In the rows, 128 means zero.
Each row of numbers belongs to one of the nodes below and depends on some of the facts about them. Some rows are named. Which node is each other row?

Some nodes and their rows:
giskom: [138 118 149 100 111 133 141 138 107 137 100 166 102 133 149  93 155 168
  66 156 137 117  97 101  99 113 135 164]
raklan: [121 122  68 147  82 114 137  99 127 142  77 184 109 164 106 144 123 168
  91 143 104  87 153 117  86 123 153  84]
stikik: [137 131 113 151 132 142  84  82 135 127  70  90 172 121  92 153 164 125
 156 111 136 106 122 160 150 120 129 154]
runu: [148 111 151 134 132 141 114 110 114 103 100  43 163 105 115  91 176 146
 142 109 122 122 122 142 162 111 121 172]
gremu: [157 107 155 126 113 142 105 100 114  98  85  57 183 111 115  84 173 151
 123 117 130 113 127 154 144 101 102 161]
rorul: [112 144 111 145 116 140 145 132 158 137 101 158 131 181 144 150 142 124
 154 133 125 144 109 133 138 113 137 144]
zevin: [131 114 152 129  99 138 159 145 128 116 116 131 123 158 157  97 156 148
 101 135 115 134 102 103 124 114 123 159]
drimum: [159 131  94 154 135 159 100  79 119 116  66  86 130 102  89 164 151 129
 150 141 150 117 132 173 147  95 137 148]
dede: [116 144 109 147 120 140 133 123 144 139  92 172 121 176 148 166 138 130
 128 122 110 131 107 122 133 121 136 155]
merula: [133 110 132 123 124 127 156 153 122 105 118 120 104 155 156  86 137 166
 123 157 126 148 113 103 137 102 135 155]
duko: [136 143 101 132 162 135  89  94 127 134  73  84 153 109  95 139 157 136
 179 125 147 125 128 171 166 103 147 156]
piflin: [131  80 109 206  65  96 166 147 221 136 138 137 100 154  70 199 219  91
 145 190 198 108  67  46  89 179 156 118]
ziflusom: [149 109 150 138 129 142 115 110 113  98  99  41 164 107 115  92 175 146
 140 108 119 121 123 139 161 113 120 169]
sapli: [126 135 107 135 114 135 121 118 138 143  81 177 118 161 129 156 141 137
 118 151 142 119 106 126 115 114 138 144]
pebren: [133 116 157 120  96 138 154 141 124 126 110 148 120 151 156 100 161 151
  81 137 121 125  96  98 109 119 124 162]
trozer: [139 133  99 148 148 137  90  93 131 120  72  78 158 121  94 148 154 131
 177 124 143 120 131 164 166 107 138 151]
petrodro: [121 133 100 139 121 131 130 126 145 135  90 171 113 172 133 150 130 141
 137 155 139 132 112 124 126 110 142 139]
toplifle: [140 126  93 145 157 128  82  90 131 116  75  84 152 121  92 141 144 143
 179 135 146 122 131 158 165 107 142 148]

How the nodes are related:
liske | θ zatu | Σ 679
litril | γ beplar | Σ 679
soli | θ fogrin | Σ 80
fupu | Σ 679
ziflusom | Σ 80
kluplis | γ tubri | θ flukis | Σ 80
dede | γ plibri | Σ 679
visos | Σ 679 | β rodrur, gunin
flukis | γ troze | θ tuplon | Σ 80
grokal | γ didadrar | Σ 80
motem | Σ 679 | β didadrar
tebrabral | γ merula | Σ 80
trustupon | γ flupal | θ magen | Σ 679 | β veflen, drosko
drimum | θ kipli | Σ 679
zotan | γ skinek | Σ 80
biplok | θ petrodro | Σ 80
pegre | γ posu | θ plibri | Σ 80
relal | θ dimado | Σ 679
luragik | γ kekomam | Σ 679 | β zakiku, mazi
vogri | θ skedal | Σ 679
bafle | θ dostil | Σ 679
babrur | Σ 679
tagu | Σ 679
duko | θ fluflun | Σ 679
gaskupul | γ tagu | Σ 80
rebrus | θ brigenan | Σ 80 | β sugrik, kluplis
zakiku | γ satam | Σ 80
dradron | γ skeri | Σ 679
piflin | γ reflim | Σ 679 | β klaler
dostu | γ keklok | Σ 679
rorul | γ plakek | Σ 679
dadal | Σ 679 | β mazi
reflim | γ fluflen | θ melegir | Σ 679 | β trevo, dimado
sapli | γ vitrok | θ flozam | Σ 679 | β kipli
gidru | Σ 679
botos | γ doni | Σ 679
sugrik | γ remis | Σ 679
mela | Σ 80 | β zotan
drobok | γ klosan | θ vutok | Σ 80
rapla | γ duko | Σ 80 | β dustam
gopin | γ skuzes | θ grilistos | Σ 80
brigenan | γ klonepli | Σ 80 | β stutril, kluplis
vilen | γ podram | θ goplo | Σ 80
bredremu | γ bafle | θ fupu | Σ 80
skuzes | γ noskul | Σ 80 | β dreta, relal, fuflava
rodrur | Σ 679
lonur | γ bozan | θ dustam | Σ 679
klonepli | γ soskes | Σ 679
latror | θ zubel | Σ 679 | β tagu
satam | θ toplifle | Σ 679
nuskom | γ klesik | Σ 80
tuplon | γ grabor | Σ 80
skeri | γ dimado | Σ 80
triku | θ kada | Σ 679
lakon | γ vilen | Σ 679
dribam | γ kletra | Σ 679 | β bafle, beplar
gulim | γ sugrik | θ flupal | Σ 80
kabrus | θ giskom | Σ 80
klisi | θ satam | Σ 679
skinek | γ goplo | θ zafem | Σ 679
meru | γ gremu | θ dubugol | Σ 80 | β klaler, drosko
brumiklun | γ potru | Σ 679 | β fakler, plibri
grabor | γ plager | Σ 80
didadrar | γ babrur | θ mepo | Σ 679
sukis | γ fogrin | Σ 679 | β skeri
giskom | γ zotan | θ dede | Σ 80 | β duko, fuflava, flinir
posu | γ skedal | Σ 679
klesku | γ broplam | Σ 80
skoril | γ fupu | Σ 80
vagom | γ trevo | θ kubra | Σ 679
danu | γ litril | Σ 80 | β fakler, fabrir, nibol
doni | γ piflin | Σ 80
dostil | γ klisi | θ veflen | Σ 679 | β triku, podras
raklan | γ gaskupul | θ plakek | Σ 679 | β drasa, remis, dugrik
podram | γ stutril | θ gogos | Σ 679
skedal | γ kada | θ nibol | Σ 80 | β liske, tebrabral, zotan
rokos | γ fakler | θ tupus | Σ 80 | β zubel, fabrir
skenoger | γ gadradur | θ raklan | Σ 679 | β trozer, biplok
kleli | γ stikik | Σ 679
tupus | θ trine | Σ 80
trine | γ klolak | θ dedastek | Σ 679
stuplipak | θ keklok | Σ 679
fabrir | Σ 679
klesik | Σ 679 | β grabor, fupu
fluflen | γ mazi | Σ 80 | β kekomam
trevo | γ tiniklo | θ kabrus | Σ 80
gegrer | γ mepo | Σ 679
kludo | Σ 679 | β drobok, kletra
drosko | θ mufu | Σ 679
fogrin | θ luragik | Σ 679
brine | γ kipli | Σ 679 | β drasa
broplam | γ biplok | θ rapla | Σ 80
flinir | γ vutok | θ kluplis | Σ 679
magen | θ gidru | Σ 679
gogos | γ zodre | θ godre | Σ 679
vitrok | Σ 80
skemos | γ trustupon | Σ 679 | β toplifle
fluplim | γ tridrosak | θ relal | Σ 679 | β flupal
kekomam | Σ 80
stutril | Σ 679
plakek | θ gremu | Σ 80
potru | θ plostun | Σ 80
tridrosak | Σ 80 | β ziflusom
gunin | θ risi | Σ 80
gronek | Σ 679
flumavu | γ lonur | Σ 679
merula | γ latror | θ plaflik | Σ 80
troze | Σ 80 | β stisar, kipli
pludronum | γ dribam | Σ 80 | β zafem
skeman | θ babrur | Σ 679 | β trigrun
melegir | γ liske | θ bozan | Σ 679 | β kluka, vadral
zatu | θ stisar | Σ 679
grukabru | γ drefar | Σ 679 | β gronek, gumuk
nibol | θ betronu | Σ 679
godre | θ gulim | Σ 80
goplo | γ trozer | θ dreta | Σ 679
noskul | γ plostun | θ motem | Σ 80 | β goplo, klonepli
fakler | γ botos | Σ 80
putrem | γ flebi | Σ 679 | β merula
kubra | γ sukis | θ klesik | Σ 679
veflen | γ driskar | θ triku | Σ 80
tiniklo | γ godre | Σ 679 | β triku, runu
remis | γ magen | Σ 80
mazi | Σ 679
gumuk | γ rodrur | θ kamor | Σ 679
fuflava | Σ 80
dubugol | γ bredremu | Σ 679
betronu | θ dadelos | Σ 679
plibri | γ pegre | θ plabrema | Σ 80
drefar | γ mubir | θ klisi | Σ 80
kada | γ flukis | θ gadradur | Σ 80
kamor | θ merula | Σ 80 | β doni, botos, dadelos, pobusi
dimado | γ soli | Σ 679
trozer | θ kekomam | Σ 679
tubri | γ skagran | Σ 80
goplu | θ putrem | Σ 679 | β dradron
faflu | θ vogri | Σ 80 | β dostu, mubir
klosan | γ kludo | θ pegre | Σ 80
plabrema | γ dradron | θ trustupon | Σ 80 | β kabrus, beplar
dutem | γ gaskotron | θ skugruk | Σ 80
runu | Σ 80
dugrik | Σ 679
pobusi | Σ 679
mepo | Σ 80
dadelos | Σ 679
pestepluk | γ kluka | Σ 80
fluflun | γ trufe | Σ 679
beplar | γ klesku | Σ 679
klaler | Σ 80
grilistos | Σ 679
kipli | γ runu | θ klosan | Σ 679
stikik | Σ 679
sobre | γ nibol | Σ 679
drasa | γ tisar | Σ 679
trufe | γ toladuk | Σ 80
dustam | θ biplok | Σ 679
zelar | γ putrem | θ klaler | Σ 80 | β flebi, vagom, gogo
klolak | γ veflen | Σ 679
nopu | γ gogos | Σ 679
zodre | Σ 679 | β mepo
plager | γ ziflusom | Σ 679
keklok | γ luragik | θ soli | Σ 679 | β rorul
kluka | γ pobusi | Σ 80
pebren | γ nuskom | Σ 80 | β gogo
driskar | γ meru | θ skenoger | Σ 80
gaskotron | γ visos | Σ 80
plaflik | γ pludronum | θ botos | Σ 679 | β babrur, dedastek
plostun | γ dostil | θ lakon | Σ 679
skugruk | γ trine | θ faflu | Σ 80 | β drosko
toplifle | θ didadrar | Σ 679
risi | γ guski | Σ 679
numone | γ pebren | θ broplam | Σ 80 | β bozan, mufu
tisar | Σ 679
mufu | γ fluflun | θ stuplipak | Σ 679
gremu | Σ 80
podras | θ fakler | Σ 679
fibeste | θ klesku | Σ 80 | β zakiku, mufu, kekomam
petrodro | γ melegir | θ dugrik | Σ 679
bozan | γ goplu | θ fibeste | Σ 80
zevin | γ gogo | Σ 80
dedastek | θ vagom | Σ 80
mubir | γ triku | Σ 80
guski | γ giskom | Σ 679
zafem | γ drasa | θ duko | Σ 679
brestuk | θ pobusi | Σ 679
zubel | γ skugruk | Σ 80
stisar | γ kleli | θ gegrer | Σ 80
gogo | γ numone | θ drimum | Σ 80
gadradur | γ skoril | θ gaskotron | Σ 679
vutok | γ trigrun | Σ 80 | β dustam, remis, fabrir
flupal | γ stisar | θ stikik | Σ 80
vadral | Σ 80
dreta | θ dostu | Σ 80
skagran | γ sobre | Σ 80 | β gopin, veflen
toladuk | Σ 80
trigrun | γ gumuk | Σ 679
kletra | Σ 679
flozam | Σ 80
soskes | γ rorul | θ potru | Σ 679
flebi | Σ 679

Which node is each row?
No name comes twice in this set of rows, the named rows included.
[130 112 136 124 121 126 160 155 127 107 123 129 106 162 161  86 138 164
 122 155 122 149 109  99 136 105 135 154] -> flupal
[155 101 132 130 147 130 106 112 102  92  94  43 143 100 110  86 158 164
 146 132 135 123 130 136 165 104 130 164] -> biplok
[141 129 120 139 122 139  74  55 125 138  66 106 172 114  90 163 168 131
 130 118 148  84 117 153 135 131 122 158] -> klesik
[121  93 154 159  98 174 139 151  98  72 102 111 109 198 147  77  80 148
 135 180 127 132 103  90 147 121 143 158] -> bozan
[133 113 156 127  92 138 153 141 122 121 110 148 120 154 155 101 158 152
  80 138 119 123  98  97 110 121 122 161] -> pludronum
[172  70 141 160  75 105 147 137 156  80 113 145 122 164 165 151 181 154
  67 146 130 123  97  67 107 118  75 157] -> skagran
[119 119  59 144 102 113 116 128  89 128  24  54 144 146  87 151 171 157
 175  95 119  74 194 150 182 101 161  71] -> nibol
[163 100 147 125 122 137  91  94  93 109  77  75 150  87 102 100 174 159
  94 128 141  92 117 128 129 117 121 169] -> rebrus
[125 106 121 142  64 124 173 119 116 118 110 127 125 155 132  87 150 171
  74 114  71  99 148 102  97 127 135 105] -> rapla
[121 144 112  64  86 108 129  52 149 127  96 187 176 225 174 108 100 172
 147 209 184 138 138 174 125  58  72 110] -> trine

The same nodes again, as new rows of numbers:
Some rows with their names:
brestuk: [117  96 163 110 133 161 150 125 139 142 105 133 143 128 136 122 127 161
 143  98 127 163 160 167 107 166 153 135 129 117]
drimum: [109  86 158 124 127 160 147 130 137 147  92 135 142 121 138 117 133 167
 140 106 120 163 168 155 105 168 152 131 131 121]
zelar: [130 145 109 147 122  82  63 153  88 106 147 129  88 132 101 135 127 104
 119 153 135  88 119 105 128  98 113 120 155 127]
pebren: [117 150 109 144 123  84  75 150  94  91 163 128  86 128  92 144 129 103
 113 154 140  77 114 101 135  95 118 122 133 122]
gopin: [156 148  88 147 121 110 124 120 149 138 120 127 130 132 151 119 112 108
 118 136 110 134 116 102 148 105 117 131 156 138]
ziflusom: [121  94 144 113 122 143 153 106 160 121 127 136 112 136 137 122 104 150
 110  99 125 140 173 160 125 149 168 150 133  99]
piflin: [123 177 132 136 155 123 123 141  66  62 225 252  70 104 117 159 194 120
 129  68 135 108 116  52 132  99  62  79 154 157]
tisar: [104  99 167 105 134 165 163 121 147 125 120 133 140 124 127 131 129 161
 136  96 132 152 159 167 113 165 160 139 107 110]
stikik: [104  99 167 104 135 166 163 120 146 126 120 134 141 125 127 132 129 161
 136  94 133 152 157 169 113 164 160 140 106 110]
flumavu: [125 151 118 133 133 137 143 133 139 127 129 120 157 116 135 134 137 118
 138 136 125 136  98 107 144 115 120 127 106 142]
fakler: [166 139 111 134 126 129 140  94 136 103 170 159 104 123 165 106 136 102
 102 104 136 138 109  57 164  82 110 113 139 137]
brumiklun: [115 135 134 119 142 123 107 143  78 103 153 113 107 131  81 139 172 117
 131 150 163  93  96 109 123 117  90 100  79 134]
mufu: [144 138 139 137 113 115 130 114 112 172 125 123 177 121 160 119 123 107
 150 152 100 121  81 132 136 110 108 128 142 151]
dede: [110 152 115 135 134 137 141 133 143 136 129 112 157 121 127 134 129 114
 131 146 126 149  89 118 139 121 119 130 107 148]
goplu: [ 96  93 181 108 136 135 104 148  79 115 133 139 101 133  88 138 147 160
 141 114 150 116 163 173  86 164 137 119 124 111]
grukabru: [103 150 133 129 135 110  96 156  80 101 156 126 116 120  85 150 157 116
 137 153 147  87 100 111 123 113 103 110 102 136]
liske: [116  96 165 113 134 160 144 128 138 141 102 134 144 128 136 121 126 162
 145  95 128 165 163 168 106 166 156 136 133 116]
tuplon: [145 148  95 140 119 115 135 114 155 125 135 123 128 127 145 125 112 106
 110 137 117 123 111 101 155 101 127 137 131 131]

Rows to name:
No name comes twice in this set of rows, the named rows included.
[ 48 162 115 142 115  89  76 179 130 144 161  60  64 165  75 140  80  69
  89 227 138 191  83 130  99 135 112 135 158 181] -> skedal
[165 140  89 130 123 119 141 109 154 123 121 106 130 132 141 119 128 109
 116 138 127 109 116  96 160 102 120 132 107 123] -> zubel
[143  87 143 120 125 134 127 102 146 141 111 138 121 148 147 110  98 147
 122  89 114 147 157 178 119 144 155 153 163  98] -> dedastek
[132 108 146 118 163 162 140 127 133 147  94 138 154 128 136 123 106 174
 127 101 168 167 167 186  88 176 163 121 151 122] -> triku
[119 147 111 141 123  87  80 146  95  93 164 128  87 129  95 142 130 103
 112 152 140  76 115 105 135  96 117 122 131 122] -> brigenan
[121  95 165 112 135 159 141 126 133 144 102 133 146 131 136 120 125 161
 145  96 129 166 156 173 105 165 152 136 135 115] -> toplifle
[113  90 206 102 106 147 186  86 119 163 153 156 157 109 167 122 115 148
 125 122 121 119 151 174 109 156 157 130 128 131] -> mazi
[108 139 106 167 123 128  96 170 130 128  93 127 152 102 133 125 141 131
 149 140 109 152 120  85 136 114 132 126 142 143] -> kipli
[120 156 118 136 132 133 130 140 137 121 130 121 156 113 130 136 136 117
 141 135 125 135  97 104 145 111 125 129 109 142] -> beplar
[118 117 114 115 138 144 176 110 174 117 128 163 100 142 124 143 115 158
 108  81 109 138 181 165 121 165 140 145 136 105] -> klaler
[ 99  96 164 110 131 165 163 123 146 125 116 134 140 121 127 130 133 163
 134 100 129 151 161 160 115 165 160 139 106 113] -> gidru
[125  88 170 110  98 125 173  80 145 158 142 138 131 127 162 119  88 139
 100 130 115 109 164 178 118 149 168 146 142 115] -> kekomam

